Here is a tiny trained network, its code and every weight. The questions are about switching its units off for an input and a class, where a switched-off unit gives its printed mean instead of its output.

import numpy as np


def w(rows, s, z=0):
    codes = np.array(rows[::2]) - 128.0
    scale = np.full(codes.shape[1], s)
    scale[-1] = z or s
    return codes * scale


def norm(h):
    return h / np.sqrt((h * h).mean(-1, keepdims=True) + 1e-5)


def f(y):
    return y / 2 * (1 + np.tanh(0.7978845608 * (y + 0.044715 * y**3)))


def log_softmax(a):
    a = a - a.max(-1, keepdims=True)
    return a - np.log(np.exp(a).sum(-1, keepdims=True))


def net(x, mask):
    res = np.array(x, float).reshape(1, 3) / 4 @ E
    u = 0
    for l in range(2):
        y = f(norm(res) @ A[l][:, :-1].T + A[l][:, -1])
        res = res + np.where(mask[u : u + 11], y, B[l][:, -1]) @ B[l][:, :-1]
        u += 11
    return log_softmax(norm(res)[-1] @ U[:, :-1].T + U[:, -1])


A, B = {}, {}
E = w([
[92,162,168,149,80,53],'x0',
[192,204,122,102,181,55],'x1',
[252,122,190,138,122,144],'x2',
],0.0034)
A[0] = w([
[183,94,101,121,117,149,80],'0.n1',
[145,64,193,149,56,131,89],'0.n2',
[104,87,120,172,135,91,86],'0.n3',
[127,31,123,172,112,151,105],'0.n4',
[85,132,161,75,185,155,111],'0.n5',
[116,121,130,187,84,185,130],'0.n6',
[138,133,72,110,178,217,93],'0.n7',
[184,135,180,113,156,113,164],'0.n8',
[115,178,68,68,172,123,137],'0.n9',
[83,111,1,31,191,187,4],'0.n10',
[66,135,145,162,106,82,149],'0.n11',
],0.0074,0.0029)
B[0] = w([
[77,161,169,87,114,89,144],'0.n1',
[114,152,222,17,193,157,210],'0.n2',
[160,122,114,56,116,150,136],'0.n3',
[111,163,192,191,142,194,214],'0.n4',
[106,35,122,118,180,62,141],'0.n5',
[152,192,111,157,182,213,201],'0.n6',
[132,88,95,211,129,72,200],'0.n7',
[105,152,67,169,81,22,183],'0.n8',
[128,85,150,152,218,170,192],'0.n9',
[252,62,79,89,60,84,252],'0.n10',
[187,173,137,60,157,134,212],'0.n11',
],0.0043,0.0039)
A[1] = w([
[108,108,253,192,132,220,37],'1.n1',
[108,100,131,125,199,117,208],'1.n2',
[145,109,143,73,116,142,150],'1.n3',
[94,143,135,142,54,131,179],'1.n4',
[136,23,60,62,121,132,169],'1.n5',
[148,129,125,120,194,41,250],'1.n6',
[38,115,128,95,79,160,120],'1.n7',
[150,74,158,206,113,157,59],'1.n8',
[177,100,126,89,113,172,119],'1.n9',
[212,171,240,163,98,99,176],'1.n10',
[58,152,126,90,138,75,95],'1.n11',
],0.0067,0.0017)
B[1] = w([
[55,106,203,3,89,41,255],'1.n1',
[94,142,158,168,145,127,160],'1.n2',
[111,158,136,121,163,97,151],'1.n3',
[160,131,107,123,155,112,134],'1.n4',
[112,159,164,108,72,100,225],'1.n5',
[114,81,143,142,108,151,239],'1.n6',
[178,151,125,147,152,129,158],'1.n7',
[111,189,99,132,137,148,155],'1.n8',
[119,188,138,129,134,136,164],'1.n9',
[116,73,105,124,85,112,232],'1.n10',
[138,124,137,124,139,160,154],'1.n11',
],0.0081,0.004)
U = w([
[139,206,71,147,48,194,96],'0',
[66,132,203,10,93,109,219],'1',
[58,72,151,196,249,133,110],'2',
[174,180,83,154,172,158,19],'3',
[136,216,99,112,231,200,109],'4',
[173,122,110,125,154,151,2],'5',
[197,7,48,190,69,50,201],'6',
],0.011,0.0049)

Each question gives the input, the list of numbers given to net, and the class t.
The units are the neurons (one row each of A and B). Each row of codes is followed by its name. A weight is (code - 128) times the scale printed after its matrix; where a second scale follows, it is the last column's (A, B and U).
mask holds one flag per neuron, layer by layer. A switched-off neuron (its flag False) gives its mean, the last column of its row in B, instead of its output. The means were averaged over made-up inputs and are rounded, as every weight is.
A unit's drop is (log p(t) with every unit on - log p(t) with that unit switched off) / (log p(t) with every unit on - log p(t) with every unit switched off).
The circuit of an input: a set's keep is (log p(t) with only the set's units on - log p(t) with every unit switched off) / (log p(t) with every unit on - log p(t) with every unit switched off). Starting from the 12 units with the biggest drops (on a tie, the unit counted first), units are removed one at a time, each time the one whose removal leaves the highest keep (on an exact tie, the one counted first), for as long as the keep stays at least 0.8.
units of the circuit, in order: the units of the circuit, biggest drop first
k most important neurons: the k neurons with the biggest drops, biggest first
top k neurons in layer l: the k neurons of layer l with the biggest drops, biggest first
drop when u is switched off: that unit's drop, to one decimal
input [-4,1,-3], class 6: units of the circuit, in order => [0.n10]
input [2,8,-8], class 2: units of the circuit, in order => [1.n1, 0.n9, 1.n6]
input [2,0,3], class 6: units of the circuit, in order => [0.n8, 1.n1]
input [5,-3,-5], class 4: 2 most important neurons => [1.n1, 0.n10]
input [8,-3,-6], class 4: 2 most important neurons => [1.n1, 0.n10]
input [-2,-5,-4], class 0: top 2 neurons in layer 1 => [1.n1, 1.n8]
input [7,8,-7], class 2: units of the circuit, in order => [1.n1, 1.n5, 0.n9, 1.n6]
input [-6,-7,-6], class 0: 2 most important neurons => [1.n1, 0.n10]
input [1,8,-2], class 2: 3 most important neurons => [0.n10, 0.n9, 1.n1]
input [-7,-3,-3], class 6: 2 most important neurons => [0.n10, 0.n7]
input [-5,-7,-4], class 0: top 4 neurons in layer 0 => [0.n10, 0.n2, 0.n7, 0.n9]
input [1,-2,-3], class 0: 2 most important neurons => [1.n1, 0.n2]
input [-5,-6,-8], class 0: 2 most important neurons => [1.n1, 1.n5]
input [-5,-8,-8], class 0: 4 most important neurons => [1.n1, 0.n10, 1.n5, 1.n10]
input [8,-6,-8], class 4: top 2 neurons in layer 1 => [1.n1, 1.n7]
input [-8,-6,-2], class 0: most important neuron => [0.n10]
input [8,-4,-4], class 4: top 3 neurons in layer 1 => [1.n1, 1.n7, 1.n5]
input [-3,-7,-8], class 0: top 2 neurons in layer 1 => [1.n1, 1.n5]
input [3,3,-3], class 2: 2 most important neurons => [0.n10, 1.n1]
input [0,6,-3], class 2: 2 most important neurons => [0.n9, 1.n1]
input [7,6,5], class 6: most important neuron => [1.n1]
input [-7,-1,-2], class 6: top 2 neurons in layer 0 => [0.n10, 0.n7]
input [-7,-7,-7], class 0: drop when 1.n5 is switched off => 0.3
input [-7,-5,-5], class 0: drop when 0.n7 is switched off => -0.2
input [7,-1,-7], class 4: drop when 0.n1 is switched off => 0.0
